In the rows, zero is written as 128.
Rows near named flat spaces through zero:
dpgd: [133  96 175 136  87 158 139 115 147 112 131 127 131 126 149 132 129 135
 133 124 138 150]
dpgd: [122 122 138 132 129 124 115 131 131 138 140 134 119 137 118 130 128 135
 120 133 128 123]
rjbm: [123 125 115 138 158 112 118 135 130 129 135 103 121 128 102 122 135 118
 119 136 113 108]
rjbm: [102 149 147 126 113 123 110 158 139 145 137  99 144 104 128 111 142 150
 106 122 134 119]
tgll: [116 165  88 129 165 106 141 135 131 138 130 117 123 122 120 125 146 125
 118 129  99 116]
qfms: [165  85 117 138  91 116 133  87 133 108 132 113 101 134 131 110 107 101
 140 120 137 111]
qfms: [111 122 135 142 124 141 132 142 140 136 135 112 116 123 129 127 141 118
 120 122 124 125]
rjbm: [111 148 143  97  75 132 132 146 137 121 120 147 155 110 173 123 138 148
 122 126 148 152]
tgll: [102  96 156 121 137 143 115 156 135 101 124 119 138 114 146 135 137 122
 127 151 137 135]
tgll: [140 162  93 111 135  78 135 110 137 116 129 107 143 112 128 104 137 143
 119 134 106 114]
qfms: [102 138 125 141 131 148 143 140 136 149 136 135 103 124 152 139 138 125
 126 120 122 132]
tgll: [ 98 136 100 115 151 124 157 161 150  89 113 106 144 111 143 131 174  95
 117 146  97 139]
tgll: [113 155 127 121 150  99 105 135 128 148 144 127 132 123 117 121 130 161
 111 139 121 113]
dpgd: [133 127 118 104 144 101 131 133 136  90 120 136 159 144 103 131 152 120
 115 156 105 139]
dpgd: [137  99 177 123  89 160 137 122 138 100 118 129 153 122 148 133 128 135
 137 127 144 158]
tgll: [126 119 144 136 111 160 146 140 135 115 113 104 142 113 138 128 139 111
 135 114 133 143]
tgll: [131 124 118  99 120  89 120 121 137 101 133 146 138 136 134 122 135 136
 117 156 121 129]
qfms: [139 129 128 114 112 118 113 127 115 128 122 138 140 130 124 121 114 133
 130 127 146 125]
qfms: [116 141 124 127  99 137 130 152 131 137 121 108 135 111 137 115 138 117
 122 110 139 125]
dpgd: [124 119 126 148 112 140 160 113 156 128 141 124 101 136 139 132 148 114
 123 120 106 136]
tgll: [137 140 128 119 119 110 133 119 137 108 121  87 154  95 139 104 132 142
 127 126 125 123]
rjbm: [143 156 108 150 133 123 173  99 153 131 134 100 122 126 118 121 152 127
 123 109  87 131]
dpgd: [130 131 154 105 116 172 151 160 121  92  87 144 191 131 126 149 150 112
 138 127 136 180]
rjbm: [145 127 144 156 124 161 148  97 125 151 132 131 107 129 138 138 110 139
 147 103 131 136]
qfms: [116 129 126 132 106 136 128 141 132 140 131 123 117 121 141 122 130 120
 125 117 138 124]
dpgd: [126 136 144 119 108 115  99 129 121 154 143 155 127 141 120 125 115 157
 117 129 145 123]
tgll: [116 162 101 131 113 147 169 150 141 144 122 159 128 161 110 146 168  97
 113 109 102 155]
qfms: [124 110 117 152 165 129 161 102 153 110 141 110  96 126 141 138 144 117
 132 141  89 127]
rjbm: [139 142 121 119 114 129 147 118 130 122 120 141 139 132 135 130 132 129
 132 122 124 143]
rjbm: [ 91 141 105 103 114 141 152 138 128 110 112 138 111  67 252 128 120 134
 154 131 151 139]
qfms: [141 135 111 116  86 115 133 138 131 109 109  83 154 100 132  95 134 107
 126 110 141 118]
dpgd: [124 168  96 121 141 127 130 145 107 152 115 140 133 127 123 130 125 123
 131 114 132 125]
rjbm: [126 110 116 106 113 105 135 130 146  91 129 144 133 144 131 128 149 109
 116 153 115 137]
qfms: [152 111 136 137  93 143 124 114 117 141 127 144 117 148 116 128 107 117
 137 109 149 128]
dpgd: [142  89 164 139  86 143 148  94 157 101 137 113 118 119 159 123 128 133
 135 126 129 141]
rjbm: [115  98 167 143 128 144  91 142 121 148 143 123 114 129 117 130 111 138
 124 131 151 115]
[140 164  92 128 139 102 147 113 132 127 123  97 135 109 126 109 136 131
 127 117 108 116]
tgll
[116 135 128 144 104 137 151 125 154 150 150 150 101 155 124 138 152 123
 110 118 107 139]
dpgd
[121  92 153 132 103 125 123 126 155 113 147 130 117 145 122 128 143 123
 111 143 121 131]
rjbm
[ 91 132 120 148 179 158 139 166 128 133 121  99 119 108 133 141 149 104
 129 127 114 125]
tgll
[130 139 146 130 146 144 124 135 117 141 125 150 145 147 102 146 128 141
 128 128 127 143]
qfms
[107 126 112 105 117 129 165 159 158  73 108 116 157 119 148 130 180  90
 116 145 103 155]
tgll
[139 111 166 129 102 135 102 117 120 139 136 137 131 131 126 125 103 154
 131 125 154 127]
tgll
[137  86 160 140  89 138  90 127 119 151 145 148 104 158 104 127 102 123
 124 122 161 115]
qfms
[126 144 149 140  94 165 144 143 133 151 124 132 140 137 116 134 141 126
 123  99 133 149]
tgll
[138 148 108 136 153 120 135 123 123 136 124 112 132 127 105 124 131 125
 128 120 113 119]
rjbm
[ 79  99 161 144 111 130 112 150 166 130 159  87  97  95 166 114 147 137
 106 140 128 110]
rjbm
[134 128 113 111 118 107 117 116 118 125 129 147 120 125 151 122 109 137
 134 136 142 120]
qfms
[117 135 119 108 111 119 147 144 148 101 121 136 148 133 133 129 162 114
 113 139 112 147]
tgll
[115 116 168 148 112 188 128 148 119 150 120 127 126 119 143 142 118 128
 141 104 155 144]
dpgd
[154 104 135 124 123 106  99  92 112 131 139 148 111 139 128 123  87 148
 140 138 148 111]
tgll
[144 111 144  94 125  94 112 122 134  80 122 136 171 137 112 123 134 141
 119 163 124 139]
dpgd
[152 143 101 114 113  94 138 101 131 119 129 137 131 136 125 115 126 132
 126 128 118 124]
tgll
[126  96 119 105 137 102 117 123 131  90 129 148 123 136 143 132 126 118
 129 165 127 126]
tgll
[ 98  90 142 117 163 122  95 150 125 111 138 152 114 136 138 145 125 126
 124 171 133 123]
tgll

Rows near named flat spaces through zero (a row that begins with a name and a colon came from that space):
lc-ng: [138 117 140  94 164 114 151 124 137 138 124 129 116 127 154 133 123 120
 117 133 155 126]
jz-rf: [111 142 143 169 131 119 107 144 106 126 149 133 164 110 120 109 109 127
 158 106 119 139]
fc-jt: [115 136 116 152 120 129 110 114 128 117 127 111 131 114 120 112 120 151
 137 114 141 110]
lc-ng: [128 133 140  98 150 114 174 124 126 147 155 119 125 145 168 124 129 118
 130 117 137 112]
jz-rf: [135 139 120  93 128  98 185 136 131 128  94 131 107 124 150 128 132 140
 102 122 109 114]
jz-rf: [123 116 116 139 144 139  75 125 114 135 115 109 140 152  92 146 171 161
  79 155 105 139]
fc-jt: [140 117 113 118 143 112 116 111 109 134 124 133  95 144  94 171 131 119
  98 154 136 124]
lc-ng: [141 137 117 125  96 144 118 135 122 110 131 125 124 146 110 142 138 137
 105 133  81 124]
bs-qh: [110  91 158 107 107 105 165 131 132 164 114 137 132 129 170 132 129 132
 135 130 187 132]
fc-jt: [117 153 136 151  47 122 160 142 111 120 149 129 142 120 148 110  93 130
 167  87  99 112]
bs-qh: [131 108 119 128 139 166 119 105 130 156 124 113 143 115 146 128 107  99
 157 117 173 145]
bs-qh: [113 122 141 174 135 111 154 163 119 120 136 133 144 134 121  70 181 112
 153 100  95 126]
bs-qh: [146 141 103 149  71 139 124 115 115 114 118 110 105 117 115 129  94 119
 139 108 101 115]
lc-ng: [149 121 116  99 156 136 121 117 135 106 114 134 114 111 119 147 108 124
 110 133 151 123]
jz-rf: [110 130 113 109  99 141 170 131 146  86 135 158 138 115 131 117 131 147
 148 106 161  90]
jz-rf: [149  80 126 108 162 114 166 143 111  90  97 147 126  87 125 115 118 103
 126  84 181 107]
fc-jt: [123 114 151 126  96 145 142 156 121 116 168 143 156 159 133 121 159 122
 135 118 108 125]
fc-jt: [114 135 144 135 147 110 116 146  93 114 174 129 157 152 110 134 149 151
 105 120 104 112]
bs-qh: [118 127 121 125 142 106 131 131  92 134 135 164 135 127  93 172 117 117
 122 137 141 134]
fc-jt: [102 127 112 126 128 107 161 123 103 151 120 159 134 124 113 156 127 121
 138 130 158 128]
lc-ng: [ 95 140 132 173  73 100 163 143 113 127 129 149 139 107 128 100 115 127
 179  95 132 116]
fc-jt: [145 149 113 102  83 105 137 121 106  93 114 130 107 106 119 164  68 158
  99 113 118  95]
jz-rf: [129 139 127 122  94 147 147 133 164  84 143 148 119 121 133 106 124 129
 156 119 133 105]
lc-ng: [130 135 148 125 112 124  99 115 137 110 175 116 113 144 132 137 108 147
 126 138 141 103]
lc-ng: [100  96 146 168 103 121  93 129  97 134 139 120 162 119 117 122 124 149
 142 109 172 124]
fc-jt: [139 136 122 125 136 109 152 111 123 139 129 117  99 118 143 126  99 106
 142 116 141 115]
bs-qh: [136 146 127 128 121 128 108 111 132 120 150 123 109 128 123 143  96 128
 133 137 130 119]
jz-rf: [120 102 122 106 154 131 144 129 128 152  85 100 147 131 153 114 169 158
  90 121 139 129]
fc-jt: [138 128 135 122  60 125 178 139 106 131 158 151 112 151 134 147 114  85
 154 115 106 120]
bs-qh: [133 139 115 141 108 147 133 127 132 109 142 130 125 127 120 115 124 112
 152 114 114 118]
lc-ng: [104  93 138 133 108 105 160 143 102 128 121 151 148 121 125 127 142 133
 136 106 171 114]
jz-rf: [145 114 139 119 137 133 130 123 148 140 117 111 112 127 155 114 127 113
 130 132 137 137]
jz-rf: [119 126 119 111 112 131 168 123 144 133 117 125 122 131 152 115 141 136
 133 119 141 111]
bs-qh: [115  96 138 118 126 135 104 115 129 153 122 113 137 143 136 144 145 153
 107 147 169 132]
bs-qh: [137 116 126 129 113 153 149 147 134 136  99 135 147 114 144 109 132 102
 146 111 112 155]
lc-ng: [144 121  80  90 190 178 123 102 119  97 136 130 142 120 101 153 128 118
 109 115 162 107]
fc-jt: [129 130 119 127 125 146  92 132 152 130  80 137 135 113 114 139 132 148
 110 159 116 164]
jz-rf: [119 122 125 160 121 152 114 135 122 129 137 115 153 134 121 101 154 122
 145 112 111 134]
fc-jt: [105 121 119 126 146 130 139 125 154 170  60 141 145  92 149 119 128 134
 142 142 166 168]
jz-rf: [124 127 140 113 147 143 112 142 137 107 129 135 166 111 137 121 122 152
 120 120 137 134]
bs-qh: [116 108 137 143 103 117 154 145 116 137 121 139 137 130 131 115 147 118
 143 114 133 129]
jz-rf: [125 140 153 109 158 110 114 134 136 148 116 118 147 114 161 130 105 155
 110 138 129 149]
bs-qh: [136 152 115 100 155 141 184 157 152  96 115 163 141 113 138 104 144 111
 137 112  93 130]
lc-ng: [114 104 135 140 104 118 117 139 128 115 120 154 127 131 100 138 149 140
 124 143 150 127]
bs-qh: [122 121 149 122  99 139 134 138 150 123 148 144 132 141 142 124 137 127
 145 138 137 130]
lc-ng: [144 108 142 125 116 100 107 126 109 129 100 126 115 100 126 152  80 133
 112 127 154 134]
fc-jt: [113 125 143 137 133 113 142 136 108 131 158 121 148 138 139 113 139 135
 134 106 133 111]
lc-ng: [117  95 151 116 150 109 135 128 113 159 134 124 137 142 145 138 143 128
 116 133 168 132]
[154 123 155 125 100  90  85 112  96 132 132 103 101 110 134 168  43 139
 106 128 146 123]
lc-ng
[142 115 132  98 146 135 136 133 131 113 140 141 124 141 125 143 140 119
 110 136 132 123]
fc-jt
[133 126 120 143 109 138 102 117 141 116 135 124 102 146 102 133 145 129
 124 150 120 121]
jz-rf
[137 138 125 121  91 114 122 140 110 143 102 152 119 134 107 176 113 126
 104 157  88 157]
fc-jt
[130 124 111 144  93 143 101 128  89 128 133 119 141 146  93 156 133 135
 106 126  94 130]
lc-ng
[114  69 133 143  83  94 124 145  71 128  88 161 141 110  85 169 123 138
 108 119 176 130]
lc-ng
[137 126 134 130 128 112 109 125 108 122 140 110 117 141 117 140 126 142
 101 129 115 114]
fc-jt
[143 147 131  99 114 106 155 114 139 132 139 147  84 129 140 159  85 105
 138 147 139 121]
jz-rf
[146 117 117 122  86 147 101  93 124 152 103  92 110 115 145 153  77 131
 123 129 152 133]
bs-qh
[125  99 148 121 144 124 128 133 119 133 147 114 138 150 139 120 159 135
 112 123 145 117]
fc-jt
[147 107 150 120 114 111 110 137 110 146 104 109 124 130 140 145 115 137
  93 134 113 146]
lc-ng
[104 109 152 132 154 123 128 125 135 152 153 122 145 145 148 112 157 133
 139 133 167 127]
lc-ng
[140 139 129 133 142 122 144 151 127 126 106 135 135 112 132 110 127 110
 131 116  88 148]
bs-qh
[131 131 106 117 107 141 155 136 114  99 128 139 137 126 116 130 133 129
 124 104 113 107]
lc-ng
[122 145 142 132 171 103 116 117 128 131 164 128 118 130 128 130 112 125
 137 138 147 120]
bs-qh
[140 109 163  97 114  92 151 144 143 122 117 138 103 131 156 132 124 138
 107 139 140 121]
lc-ng
[145 134 139 136 144 151 127 133 153 128 151 121 121 140 142  99 140  92
 154 130 105 141]
fc-jt
[128 153 115 137  70  87 159 127  98 125 128 161  91 125 100 167  89 112
 139 130 108 115]
lc-ng
[132 107 125 125 163 127 128 150  90 100 121 148 168 101 104 133 122 123
 117  96 141 128]
jz-rf
[127 136 136 119 102 128 127 118 134 122 158 147 116 133 127 152  99 121
 146 140 148 121]
bs-qh

Rows near named flat spaces through zero:
gg-dr: [144 132 160 148 141 113 109 128 149 117 121 129 154 136 148 164 155 138
 116 146 117 111]
tj-zg: [183 184  97 205 128 150 137 170 144 141 139  88 118 143 131 155 141 127
  59 143 119 128]
rz-ff: [139 137 132 134 141 119 108 132 128 125 124 121 133 128 135 144 141 126
 115 139 122 120]
gg-dr: [145 139 140 124 152  95 118 135 111 116 127  99 148 127 159 139 159  85
 105 157 120  95]
jr-ql: [114 118 151  92 111 143 137 130 122 106 132 151 113 123 130 136 134 118
 166 119 133 135]
jr-ql: [130  88 113 143 116 127 112 105 134 139 134 101 142 133 137  96 127 132
 131 105 108 121]
rz-ff: [139 129 116 174 130 123 148 125 155 138 131 104 156 140 133 121 120 133
 103 137 118 121]
rh-ph: [132 129 126  92 114 124 119 139  74 131 127 138  94 117 142 101 134 115
 127 110 145 129]
tj-zg: [144 130  65 167 116 160 113 134 149 138 142  80 114 126 106 111 105 125
 113 117 101 147]
tj-zg: [109 125 179  64 143 104 159 129  91 104 134 142 132 126 149 142 167  65
 158 144 147  96]
rh-ph: [140 107 133 165 124 126 120 113 148 143 130 117 150 142 137 125 137 153
 115 115 117 118]
gg-dr: [112 139 185  99 152 130 141 128 134 118 132 166 127 138 113 190 169 120
 155 138 148 114]
jr-ql: [137 131  88 151 132 130 127 130 136 133 136  84 134 127 124 111 116 107
 110 135 110 127]
gg-dr: [133 121 125 148 123 124 164 126 134 132 140 102 148 138 141 112 131 104
 119 131 123 113]
gg-dr: [ 99 102 129 120 141  99 123  94 127 156 110 157 148 126 116  97  98 173
 133 118 144 131]
rh-ph: [144 114 148 108  85 142 113 140  99 112 126 148 100 123 160 112 139 140
 140  99 130 137]
gg-dr: [138 134 140 167 101 164 178 140 165 125 144 132 131 147 124 146 130 139
 131 120 128 137]
rz-ff: [154 133 129 141 139 115 104 134 112 133 131 101 131 133 149 135 160 110
  99 131 119 105]
rz-ff: [142 119 141 109 120 121 115 133  90 128 133 121 114 128 153 118 158 107
 124 113 132 111]
jr-ql: [132 125 110 131 135 134  87 124 133 131 126 117 119 123 116 135 129 137
 127 123 114 134]
tj-zg: [141 141  86 149 128 151 140 142 141 123 150  73 122 129 117 129 128  81
 118 137 106 127]
gg-dr: [105 122 128 100 139 118 130 116 112 140 123 147 122 123 112 116 118 132
 141 122 145 130]
rz-ff: [136 132 139 144 123 116 153 132 129 129 126 128 145 134 147 120 127 128
 112 136 133 119]
tj-zg: [146 145 162 107 128 125 126 151 114  93 133 123 123 126 158 163 169  85
 132 148 123 110]
jr-ql: [112 118 133 130 113 133 177 122 144 122 134 133 144 132 128 112 109 122
 145 130 132 132]
gg-dr: [147 150 141 170  99 166 185 153 159 121 144 132 125 147 129 152 133 133
 122 126 132 137]
jr-ql: [118 116 126 119 115 127 150 123 120 130 130 131 129 127 132 103 116 124
 138 120 134 130]
rh-ph: [123 130 113 145 153 121 115 115 131 163 125 128 131 135 102 130 126 152
 110 121 136 125]
gg-dr: [ 98 111 130 120 132 117 159 106 127 154 123 155 139 132 110 101 103 152
 139 115 151 132]
jr-ql: [125 102 103 134 112 138 135 118 136 124 141  93 135 127 130  99 118 105
 140 118 107 128]
rh-ph: [157 145 136 149 101 155 131 156 152  89 135 113 124 128 150 156 139 113
 128 142 104 136]
jr-ql: [130 185 125 120 147 140 146 162 136 106 128 135 111 120 109 174 126 102
 123 168 136 139]
rz-ff: [112 123 106 108 136 147 110 122 127 133 135 124 105 122  95 133 124 121
 150 116 125 140]
rz-ff: [133 190 113 153 167 122 137 151 150 131 118 131 132 126 101 170 114 131
  93 175 137 135]
tj-zg: [132 120 121 109 156 114  73 121 122 115 129  95 132 119 131 147 156  93
 132 141 103 109]
rh-ph: [125 114 136 155 126 137 145 115 154 144 135 131 143 144 117 134 131 149
 130 115 128 125]
rh-ph: [121 136 135 101 116 139 143 139 114 114 130 144 109 121 127 129 125 115
 146 127 138 138]
jr-ql: [139 134 100 158 140 137 110 129 156 126 134  90 138 129 117 142 127 118
 115 141 102 128]
rh-ph: [123 127 116 135 152 110 108 115 130 145 120 123 140 127 117 125 122 140
 115 134 127 123]
rz-ff: [132 119 120 123 143 121 120 122 110 140 140  99 127 133 128 124 153  97
 121 122 125 107]
tj-zg: [142 150 138 147 126 131 154 145 135 124 131 128 132 136 136 144 135 123
 111 141 133 124]
tj-zg: [130 133 159 119 150  97 106 121 105 146 111 160 132 131 138 139 147 157
 110 127 150 113]
rz-ff: [101 129 147  75 156 108 141 121  97 128 130 141 124 123 118 135 144  90
 149 138 150 111]
rh-ph: [127 141 129 103 115 144 149 145 100 126 136 140  96 125 124 125 132 110
 137 117 146 135]
tj-zg: [129 146 117 138 140 130 170 138 128 134 144 102 133 136 121 131 135  88
 116 143 133 115]
[140 117 134 138 112 133 126 128 122 132 132 126 126 134 142 119 138 135
 123 112 126 124]
rh-ph
[132 117 125 146 137 115 112 115 137 139 124 118 146 132 132 123 129 142
 116 128 120 120]
rh-ph
[132 129 139 161 115 119 161 127 155 124 120 136 159 135 145 119 107 151
 116 141 127 131]
rz-ff
[135 167 116  98 175 123  81 146  96 133 130 116  94 118 104 172 163  92
 113 146 134 117]
rz-ff
[138 171 103  96 149 106  84 157 110  83 110 106 119  93 144 141 115  82
 116 184 108 134]
rh-ph
[129 125 140 127 139 115 133 124 128 126 130 119 143 132 137 135 143 112
 125 137 126 111]
gg-dr
[103 102 156 108 100 137 181 117 136 114 133 154 138 132 134 111 115 126
 169 117 138 133]
jr-ql
[130 134 135 119 125 148 151 140 127 116 147 114 116 134 124 148 152  88
 142 129 126 120]
gg-dr
[139 110 137 148 110 135 152 124 126 139 142 115 135 144 143 114 144 124
 122 107 128 115]
rh-ph
[133 165 146 139 149 140 125 146 162 108 126 140 130 130 112 193 141 129
 128 160 124 133]
jr-ql
[131  91 132  93 103 138 111 121  83 131 142 119  99 127 144  98 155 106
 149  85 128 119]
rz-ff
[124 130 177 112 152  97 113 121 129 116 113 154 152 129 146 160 153 135
 131 149 134 108]
tj-zg
[118 125  84 154 110 157 190 127 138 156 150 107 120 138  98  89  95 120
 126 108 136 142]
rz-ff
[123 103 133 141 139 100 114 104 151 123 118 113 171 128 145 118 121 134
 128 142 108 114]
rh-ph
[146 144 101 131 148 123 110 138  92 154 138  97 106 130 122 123 151 102
  94 121 133 112]
tj-zg
[150 149 150 141 117 136 133 150 139 104 127 132 129 131 149 156 144 125
 120 143 122 127]
tj-zg
[148 117 128 176 113 132  87 121 168 125 114 131 147 131 140 136 116 188
 114 123 103 142]
gg-dr
[131 136 121 119 127 133 132 138 117 122 134 118 116 125 129 128 134 105
 128 130 128 127]
gg-dr
[129 107 133 143 135 103 104 110 151 117 117 114 167 126 148 123 122 137
 125 143 104 118]
rh-ph
[156 100 144 168  95 140 132 124 136 135 139 114 138 148 159 116 152 146
 116  97 116 116]
rh-ph
[136 142 125 137 125 144 115 138 137 127 127 137 113 128 117 148 128 145
 125 126 127 140]
rh-ph
[127 114 101 127 126 132  95 118 117 145 126 120 113 122 116 107 118 144
 125 107 123 137]
tj-zg

Rows near named flat spaces through zero:
nffg: [102 142 143 133 117 154 128 118 123 116  87 120  82 119  92 124 136 149
 114 118 121 121]
qpcp: [134 109 126 112 125 115 126 116 130 177 178 149 136 157 159 116 108 127
 130 136 103 146]
hlsb: [157 112 147 112 125 123 126 117 150 103 115 121 119 151  86 109 149 106
 143 137 102 152]
nffg: [114  91 154 162 107 126 136  89 137 141 166 166 128 142  80 115  95 104
 123 154  98 123]
hlsb: [142 119 125 148 130 143 122 140 147 131 124 146 129 132 112 135 128 136
 123 133 108 123]
mcfh: [129 130 133 159 100 135 116 128 147 129 151 154 151 124 123 112 110 133
 139  83 120 116]
hlsb: [144 135 105  93 142 121 117 138  98 109  90 129 158 122 120 110 154 106
 154 101 162 128]
mcfh: [169 136 109  82 150 134 111 140 126 149 127 135 126 149 160 111 165 138
 155 108 104 154]
hlsb: [179 132 153 127 103 115  92 108 171 111 114 145 139 133 139 122 153 143
 136 140  84 124]
nffg: [128 114 116 137 146 143 150 121 109 129 134 156 117 119 100 120 137 113
 147 140 101 129]
nffg: [135 127 119 117 144 132 130 107 115 119 112 163 165 138  97  91 151  89
 153 113 132 132]
qpcp: [104 123 149 158 107 110 147 109 158 154 181 127 128 137 164 142  88 138
  98 163 107 130]
nffg: [126 125 129 135 137 147 113 138 141 152 118 133 117 149 122 140 123 146
 100 138 126 126]
mcfh: [135 109 129 115 116 113 130 125 117 141 161 127 118 129 137 124 114 126
 142 129 114 137]
hlsb: [108 144 165 150  94  97 126  93 154 102 121 109 143 116 145 140 112 129
  99 159 143 109]
nffg: [136 113 120 141 141 144 127 136 131 142 130 150 123 134 112 136 127 131
 123 144 109 125]
qpcp: [138 117 117 127 140 131 151 157 137 141 168 110 105 134 147 140 122 136
 137 129 104 153]
mcfh: [126 133 155 135  94 122 103  68  99 144 158 167  95  88 156 124 126 157
 147 139  86  93]
mcfh: [106 120 107 154 120 127 133 169 142 126 102 121 165 133 111 146  92 127
  93 121 170 116]
hlsb: [101 123 148 143 107 112 145 104 138 122 137 120 129 130 120 126 105 118
 111 148 128 128]
hlsb: [ 97 130 129 121 119 112 148 118 108 125 136 111 130 120 133 123 110 116
 126 126 152 130]
qpcp: [143 162 114 115 137 138 103 169 144 110  81  98 145 128 151 138 151 150
 119  89 167 126]
hlsb: [124 143 152 143 129 127 126 122 154 114 127 102 115 128 139 149 132 138
 105 151 134 124]
mcfh: [148 134 171 123 101 120 106 108 144 106 173 102 105 128 130 113 133 128
 157  89 124 137]
nffg: [144 124 145  95 128 120  95  95 111 126 105 137 131 143 107 109 149 111
 136 132 140 126]
qpcp: [101 118 135 137 110 131 156 129 122 116 117 108  84 115  99 134 113 137
 119 141 111 133]
nffg: [149 120 152 143  92 100 108  87 161 133 159 167 174 139 144 107 115 117
 135 135 100 120]
nffg: [126 132 131 108 133 119 114 131 130 123 113 112 158 152 119 116 128 105
 121 110 174 136]
qpcp: [141 143 120 116 168 157 125 156 136 147 147 109 108 151 147 135 150 139
 129 107 133 149]
mcfh: [119 127 115 127 119 117 123 157 128 131 113 109 142 126 142 146 106 139
 107 125 160 122]
qpcp: [146 154 101  74 157 118 130 165 133 133  86  81 127 144 185 141 161 148
 116 137 143 158]
nffg: [157 124 124 116 122 121 103 136 108 124 122 126 104  98 150 152 140 154
 142 142 117 110]
hlsb: [107 160 117 144 154 150 157 149 150 123 111 107 125 132 145 138 141 140
 106 125 133 139]
mcfh: [112 124 116 154 127 135 140 144 133 123 123 137 150 124 109 131 111 119
 119 119 143 119]
qpcp: [121 136 110 116 137 145 138 169 137 138 113 101 110 143 133 131 128 148
 117 102 132 150]
mcfh: [150 127 165 121 128 124 111 108 154 115 132 106 100 144 122 137 145 130
 121 157 114 137]
qpcp: [152 123 118 122 132 142  98 142 126 121  99 147 146 135  97 117 143 123
 140  99 140 120]
hlsb: [105 127 110 126  86 131 138 136 109 146 137 147 120 112 133  98 100 151
 148  69 104 129]
hlsb: [132 153 138 109 126 122 118  94 141 132 109 143 148 144 150 101 152 127
 127 127 116 135]
hlsb: [130 153  96 106 137 137 124 145 107 138 111 138 142 117 161 113 146 143
 146  84 135 128]
mcfh: [151 122 135 153 123 137 121 144 151 115 167 131 138 128 118 127 124 122
 149  95 123 129]
qpcp: [126 123 134 127 120 120 123 118 137 135 115 134 133 138 126 129 122 130
 112 149 122 127]
qpcp: [159 116 143 119 118 136  95 137 141 139 138 123  98 140 126 136 131 152
 131 122 107 132]
mcfh: [136 126 106 122 154 116 160 159 145 133 139 104 136 138 162 148 130 125
 120 159 121 153]
nffg: [126 140 138 115 109 118 118 104 116  95 100 130 146 116 107 100 142 110
 148  99 146 121]
qpcp: [130 143 136 130 119 119 120 130 140 129 144 112 129 122 165 139 124 144
 123 123 135 125]
mcfh: [128 109 123 156 121 131 127 142 122 126 151 141 136 113 110 139 105 123
 135 119 135 111]
nffg: [112 143 108 147 131 147 157 159 123 107 111 113 103  95 126 141 132 149
 133 112 120 124]
[113 143 122 162 117 116 160 169 148  96 138  77 117  89 166 174 109 152
 112 139 141 120]
hlsb
[130 119 127 155 121 133 138 106 138 130 142 176 153 127 109 106 124 112
 142 128  95 122]
nffg
[113 137 132 151 125 123 161 138 159 102 118 104 131 125 125 138 124 125
 111 144 124 137]
hlsb
[150 131 130 150 147 120 134 134 154 105 128 122 149 121 141 154 142 119
 120 169 127 122]
qpcp
[150 138  95 115 160 152  94 167 115 147  90 140 140 130 142 146 149 150
 120 114 152 113]
nffg
[106 120 148 124  96 126 122 101 111 128 116 129  95 119 101 118 114 138
 124 128 118 119]
qpcp
[124 115 113  96 142 120 129 120  85 149 110 133 107 121 135 137 133 131
 126 165 126 125]
mcfh
[145 106 132 127 122 120 124 135 125 117 137 121 119 124 109 136 123 119
 139 137 126 129]
hlsb
[120 134 131 149  95 119 140 138 128  90 122 110 117  86 124 136 117 141
 140 111 126 113]
nffg
[136 129 104 124 144 129 126 146 116 144 115 136 132 118 156 149 132 144
 121 148 126 119]
mcfh
[119 128 140 136 122 114 148 134 124 104 167  91 115 110 136 139 115 117
 141 120 146 133]
mcfh
[116 147 127 140 121 164 109 152 130 122  97 121 106 122 105 128 131 157
 120  77 143 116]
hlsb
[115 121  98 138 138 132 146 159 113 128 127 131 150 120 119 131 112 116
 131 110 152 125]
mcfh
[128 100 135 154 120 128 117 102 143 145 127 183 166 152  87 114 109 104
 113 152 115 115]
qpcp
[112 120 103  99 129 135 145 145 105 149 118 127 117 142 118 106 121 128
 136 100 125 151]
qpcp
[130 144 122 135 143 121 134 139 153 116 100 114 154 133 149 146 138 128
 103 155 143 127]
qpcp
[110 130 130 130 105 111 149 144 121 104 137  86 109 103 136 139 109 134
 133 115 143 131]
hlsb
[ 76 156 123 125 112 122 165 148 140 118  82  71 101 122 150 144 113 159
  83 137 143 140]
qpcp
[118 113 118 141 143 116 178 142 148 125 152 113 138 142 128 136 113 104
 119 162 116 154]
mcfh
[131 133 113 160 133 168 131 112 132 125  93 201 142 118  83  98 152 128
 144 113  79 111]
nffg
